In the rows, 128 means zero.
Each row is followed by its group and then its class within the group.
[115 109 131 138 131  85 127 124 134 150 126 129 115 127 121 135 131 126
 123  90 144 111  56 146 171 121 108 108 154 118 145 122 134 112 151 133
 125 129 115 140 178 111 140 139 125 142 145 127 135 105 125 132]  <54> > [107]
[131 122 138 128 140  91 123 125 134 149 132 143 140 133 112 119 129 128
 122  80 149 142  79 153 165 125 114 115 165 121 120 134 135 118 152 148
 134 135 141 121 178 114 138 148 129 155 163 118 137 112 118 134]  <54> > [107]
[125 110 131 120 126  96 115 125 130 129 123 138 142 125 120 122 119 128
 122  86 141 124   4 133 157 127 121  96 158 121 140 129 143 124 117 125
 110 119 129 127 168 104 135 163 114 150 166 105 137 120 120 181]  <54> > [101]
[120 117 124 106 155 143 155 129 131 175 111 132 124 130 137 132 127 122
 118 180 150 140 193 128 104 151 128  91  99  88 131 103 137 137 113 135
 113 123 109 117 166 147 134 119 134 136 124 136 128 122 113  90]  <51> > [99]
[123 121 130 119 101 107 118 131 153 163 129 109 125 116 152 137 126 136
 110 165 111 126 175 101  56 140 108 111  80 124 147 129  99 113 149 120
 114 113 102 140 136 150 131  86 136 101  66 142 153 156 134 110]  <52> > [104]
[140 134 123 112 135 139 158 126 115 176 116 165 140 120 125 119 129 132
 137 167 157 130 114 153 153 154 126 121 150 106 143 130 145 132 111 126
 132 106 170 109 143 137 134 174 131 136 122 146 132 116 124 115]  <51> > [86]
[124 124 128 129 134 100 113 124 127 127 128 131 150 146 107 127 117 129
 132  65 158 141   4 143 181 147 149 104 168 132 125 139 129 129 102 126
 115 130 156 136 147  72 129 171 103 147 169 115 117 101 138 119]  <54> > [101]
[115 116 132 141 139  75 132 131 126 169 111 132 129 128 127 131 116 128
 117  90 151 126  15 147 153 128  99 108 161 103 147 133 153 119 129 125
 132 115 146 124 182 106 136 156 124 158 133 122 124 102 121 120]  <54> > [107]
[124 140 128 130 150 107 158 124 112 170 134 138 124 119 137 128 127 130
 128 168 151 132 198 135 122 134 136 130 147 113 126 120 145 129 117 126
 130 124 158 123 164 139 132 152 130 140 136 140 137  96 127 120]  <51> > [86]
[136 120 138 131 123  88 115 127 114 109 149 129 173 140 101 130 133 121
 131  74 161 139  28 158 201 113 109 125 177 143 128 139 124 130 154 119
 129 137 146 140 163  93 119 174 125 129 176 119 116  97 125 141]  <54> > [107]
[117 107 127 136  92 106 146 133 120 101 125 149 101 104  96 118 124 113
 119 123 132 104  57 114 131 119 115 112  53  83 149 133 184 140 130 123
 133 117  44 126 170 144 139 114 132 147 118  98 125  89 111 109]  <50> > [100]
[153 132 130 110  81 104 113 120 136 137 149 120 139 120 137 138 153 136
 124 128 128 140 172 131  80 107 106 150 161 162 127 139  99 113 193 127
 125 117 126 138 118 128 127 125 131 106 106 133 134 143 122 139]  <52> > [104]
[133 117 133 118 145 138 156 133 114 130 113 152 144 132 117 149 124 124
 116 146 150 151 193 138 145 127 142 106 122 104 129 113 136 136 110 133
 137 137 117 122 164 124 131 142 132 137 165 117 119 104 109 105]  <51> > [99]
[145 139 132 114  85 105 141 112 141 155 142 124 126 111 131 138 161 135
 124 163 150 134 156  24 149 137 124 130 153 137 145 139 119 121 122 125
 132 111 150 117 104 133 137 140 135 118 106 147 146 122 136 159]  <52> > [108]
[128 131 150 114 113 121 127 115 132 148 137 118 125 106 135 135 118 124
 123 150 139 128 128 134 119 136 123 124 126 145 144 135 119 127 150 123
 112 132 121 118 122 141 125 135 127 110 111 143 129 131 137 142]  <52> > [104]
[141 134 128 117  91 122 123 137 147 130 138 117 136 118 145 131 131 132
 116 150 119 142 206 117  96 133 127 134 122 156 131 134  79 111 152 124
 123 136 127 141  90 136 134 105 132 103  80 150 137 160 130 131]  <52> > [104]
[129 114 137 136 154 112 126 123 138 151 125 138 149 133 140 132 115 125
 119  72 126 135  75 144 144 127 116 112 150 104 132 114 143 124 131 131
 133 132 142 133 183 127 141 138 132 158 151 123 126 109 121 122]  <54> > [107]
[139 127 123 131 123 135 116 121 130 142 140 118 160 106 138 121 138 126
 132 116 123 131 157 127 120 124 110 130 149 141 116 122  99 114 140 130
 133 134 141 121 118 112 141 160 142  96 108 137 139 145 134 154]  <52> > [108]
[151 142 135 112 152 160 145 121 100 121 128 173 156 129 113 122 145 126
 148 130 155 149 155 148 175 136 157 138 159 124 108 122 140 140 107 130
 131 137 144 110 141 126 140 164 136 131 180 119 126  99 114 133]  <51> > [86]
[133 144 123 119 102 143 143 117 152 157 141 115 115 121 136 132 124 129
 114 152 130 122 203 116  84 124 111 142 112 135 122 125 125 109 149 124
 124 128 107 127 109 158 128 113 136 125  91 138 135 131 119 141]  <52> > [104]
[145 121 133 124 127 106 123 110 122 122 128 149 149 130 123 128 136 129
 130  53 160 137  26 157 164 130 112 107 177 137 123 148 138 125 125 106
 132 124 148 126 143 105 134 192 134 147 182 115 113 103 111 136]  <54> > [107]
[138 106 133 132 115 112 143 135 131  96 116 148 113 133 103 126 120 130
 113 129 120 122  76 127 141 118 115 124  65  97 146 130 188 140 117 144
 129 133  77 122 159 142 132 106 137 148 130 105 134  97 122 118]  <50> > [100]
[121 123 125 128 112 119 156 138 122  95 125 148  98 140  90 121 115 129
 124 127 129 115  90 120 154 123 123 113  63 106 123 134 182 134 141 141
 127 119  60 116 139 151 140 114 125 140 115 115 110  94 125 136]  <50> > [100]
[143 110 131 108 129 150 161 123 127 166 106 167 131 140 127 136 133 128
 105 175 152 150 148 146 129 154 135 102 125  95 136 124 122 144 127 128
 126 133 121 122 163 160 142 116 131 131 146 132 130 111 126  96]  <51> > [99]
